Each row has a hidden value; after the row comes its band, the name of the range that the value falls in. Each part has its own.
(in the rows, 128 means zero)
[196 141 119 129 104 184 192 118 188 133 156 135 145 116 133 129 184  43
 142  95 188 133 130 138 104 101 113  95 151 122 131 108 150 153 125 111
 162  88 130 129 130 133 129 209 136 136 143]	F
[154 163 115 126 136  54 168 144 154 151 151 120 157 136 130 129  94 158
 120 168  94 143  92 128 123 137 150 126 165  52 146 134 135 158 126  85
 166 122 133 134  95 162 123 179 128 129 142]	G
[133 147 146 117 109 220 184 132 157 122  52 131 166 109 128 133 193  79
 139  40 219 114 111 125 120 157 113 101 121  85 117 109  70 123 141 155
 163 110 126 137  87 156 145 183 123 129 115]	F
[116 122 131 118 156  73  99 123  73 117 153 134 116  90 116 146 215 159
 130 190 110 144 130 104 132 127 129 151 124 113 123 136  98 101 153 118
 166 152 141 165 122 116 126  80 111 136 119]	G
[229 122 151 119 142 193 119 134 126 151  61 121 128 104 121 121 168 122
 114  76 199 119 135 110 120 157 130 147 105  84 124 117 123  88 177 180
 163 132 135 149  88 131 134 140  97 131  93]	X
[139 123 118 140 129  82 255 132 131 106 158 116 138 122 128 119 208 185
 135 120 131 120 173 128 133 101 115 107 136  75 133 122 102  94 143 120
 156 146 145 161 144 129 134 255 133 120 159]	F
[226 143 152 126 168 154 129 136 151 154  43 122 159  95 125 154 163 100
 133  12 185 117  96 116 117 166 117 126 138  85 120 122 129 117 153 167
 169 121 123 164  57 145 127 196 116 134 131]	G
[224 150 129 111 171  86  81 128 143 150 128 163 163 125 124 145  96 148
 123 121  80 136 123 123 136 140 128 133 158 129 128 123 129 119 141 119
 154  98 123 115  71 123 121 157 117 122 145]	X
[194 139 122 140 158 116 181 112 157 125  85 119 152 128 135 126 118  68
 135  73 124 129 103 139 108 128 115 110 126 145 144 122 132 165 135 112
 156 101 117 125 105 136 126 176 122 135 148]	G
[165 139 145 138 103 127 102 147 140 110  93 101 167 106 121 128 169 158
 145  77 189 119 152 113 126  84 124 117  67  98 126 137  77  96 133 168
 165 143 105 158 142 129 124 112 134 111 133]	X
[119 111 145 132 120 169 155 107 129 140 111 115 147 120 124  93 192 135
 122  85 193 113 142 121 128  99 123 127 109 100 129 124 111  75 165 173
 151 141 132 146 125 111 124 233 110 141 118]	X
[126 123 137 128 149  87 105 120  83 132 131 121 141  69 121 128 231 159
 128  74 228 139 153 110 125 104 133 149 103  92 115 138 148 109 159 169
 160 163 141 150 112 106 126 119 125 136 123]	F
[172 142 147 137 142 114  74 160 128 149 154 104 168 142 121 161 110 190
 132 158 135 122 141 115 132 115 123 137 106 113 118 134 131  87 150 164
 174 131 117 171 121 128 119  95 134 125 122]	X
[176 132 115 108 189  24 166 150 102 124 190 140 157 134 124 182 150 174
 121 198 131 137 112 121 127 140 124 129 142 135 140 129 121  96 143 105
 165 119 124 143 101 110 130 175 132 125 164]	G
[ 93 135 140 129  95 105 224 139 128 124 124 128 151  71 129 120 230 102
 132  98 227 127 131 135  96 130 122 121 118  50 130 123 152 122 172 148
 166 131 146 150  95 131 122 209 119 131 145]	F
[187 140 125 120 152  37 133 140 111 119 154 112 128  99 118 135 186 190
 137 133 107 136 138 103 133 125 133 131 104  77 125 140  95 101 138 112
 177 145 133 168 111 133 125 135 134 129 144]	F
[167 143 118 109 153  37  90 124 142 131 140 150 154 130 119 170  70 234
 134 126  57 132 162 112 167 136 126 125 137 122 129 124  72  88 115 106
 159 117 117 130  94 124 129 127 135 122 169]	G

[145  97 131 120 140 163 168 111 121 114 133 122 136 123 109  85 121 133
 106 186 125 164 142 116 104 136 163 135 112]	Gm
[123 146 110 147 146 152 132  41 138  94 212  77  66 127 140 110 136 115
 121 124 117  88 153 106 141 100 115 180 116]	nz
[137 124  87 139 112  85 133  20 130 130 158 109 168 124 126 125 148 126
 123 132 146 148 112 153 155 120 145 144  95]	Gm
[ 97  87  68 148 124 110 138 153 108  93 112 127 150 144 171 139 120 120
 172 152 105 146 149 112 122 136 139  86 122]	Hr
[161 113 111 106 128  82 122 169 116 117 151 118 159 122 106 125 124 111
 139 177 172 117 127 131 146 161 137 205 160]	Hr
[156 150  84 140 170  55 104   9 228 105 183 138 125 137 153  97 180  84
  95  87 171  99  43  57  36 145  87  88 141]	nz
[126 150 130 110 107 182 172  51 141 159 132 130 147 156 118 151 112 132
 111 140 131 174 102 127 126 119 142  64 123]	Hr
[116 114  82 102 126 138  97 127 150 162 147  74 136 150 130 141 114 109
  85 105 180 132  98  80 142 170 118 106 103]	nz
[144 161 138 170  77 188  85  84 117 121 131 118  99 122 127 126 118 133
 100 130 122 123 156 146 203  77 123 180 121]	nz
[101 147 125 143 117  90 147 186 129 165 147 109 137 192 130 121 117 124
 186 144 141 127 114 154 154 102 113 147 133]	Hr
[126 120 132 119 174 148 102 212  64 152  98 129 143 134 120 133 104 101
 113 136 130  55  71  97 153 105 118 113 126]	Hr
[123 145 134 145 105 118 124  48 115 109 212 115 105 147 105 120 153 128
  45  89  84 145 149 153 107 122 124 124 108]	Hr
[112 164  85  90 158  84 154 176 111 130 114 107 160 132 120 151 113 144
 130 136 119  47 105 142 134 123 138 107 135]	Gm
[119  88 148 132 102 160 149  84 141 125 147 121 105  80 150 118 145  94
 147 145 170 133 135 133 143 135 165 171 117]	nz
[124 123 122  95 132 131 113 174  62 109 115 118 138  87 121 116 158 128
  99 152 132  73  92 130 111 146 137 133 126]	Gm
[133 144 110 128 141 170 137 103 121 169 179 145 162 147 126 122 133  89
 105 120 174 132  46 109  72 122 130 105 141]	Hr
[119 126 124 132 130 171 140 133  84 187 142 133 132 129 168 108 128 158
  84 135 131 135 124 102  92 159 155 120 163]	Gm
[122 149 103 119 137  87 138 138 178 140 131  75 147 145 126 124 114 173
 113 119 150 125  99 160 103 107 101 136 121]	Hr
[129 145 175 153 127  94 154  27 170 146 120 162 105 106 104 150 133 133
 176 161 137 156 137 151 176  41 137  87 129]	Gm
[153 140 108 120 127 137 121 151 106 123 121 124 153  84 132 142 185 161
  88 124  82 129 139 121 106 195 118 130 178]	Hr
[129 142 154 135 151  84 145 130 114 176 172 184 123 121 160 120 171 136
 158 126  89 193 135 139  72 115 118 128 138]	Gm
[135 207 160 134 110 114  83  66 108 121 132 127 125  91 193 117 133 165
 121 121 120 133 129 105 116  83 116 150 119]	Gm
[135 139  98 139 129 185 153  65 125  93 153 121 146 124 131 129 135 119
  93 141  98 138 136 168 102 130 120 213 120]	nz
[122 116 115 121  98  98 120 122 134 111 169 164 165 170 104 131 129 129
 106  97 142 241 123 118 102 157 118  62  96]	Gm
[120 144  81 146 142  94 120  82 140 106 154 131 135 158 129 103 140 133
 117 157 144 165 127 159  78 101 161 192 136]	Gm
[135 151 126 147 120 176 144  45 151 141 161 140  99 120 127 158 127 129
 162  91  94 214 140 152 107 117 117 196  84]	Hr
[148  30 157 131 137  96 144 124  79 113 138 149 133 140  72 122 121 136
 118 143 127 146 119 143  99 129 147  86 120]	Gm
[167 145 191 149  81 111 141  32 129 133  98 144  76 123 139 124 128 126
 160 144  82 126 133 119 175  71 113  69 152]	Hr
[ 84 197 165 156 106 146 168  61 141 116 156  90  95 137 142 101 171 117
 142 145 107  94 122 164 164  35 107 102 130]	nz
[147 167 173 158 100 205 173  62 128 128 152 113 113 124 138 110 139 133
 173  97  69 103 131 164 147 114 109 130  97]	nz
[125 132 155 159 128 142 162  77 151 177 140 127  93 119 180 128 167 133
 171 149 124 154 155 146 128 108  53 123 121]	nz
[133 166 161 141  81  66 124  71 141 152 153 163  97 120 138 137 126 134
 107 118  93 143 137 149 104  37  98 104 147]	Hr
[132 153 133 139 169  83 137  77 163 102 150 119 108 125  47  99 128 130
 141 139 119 168 129 137 119  48 145 140  67]	Hr
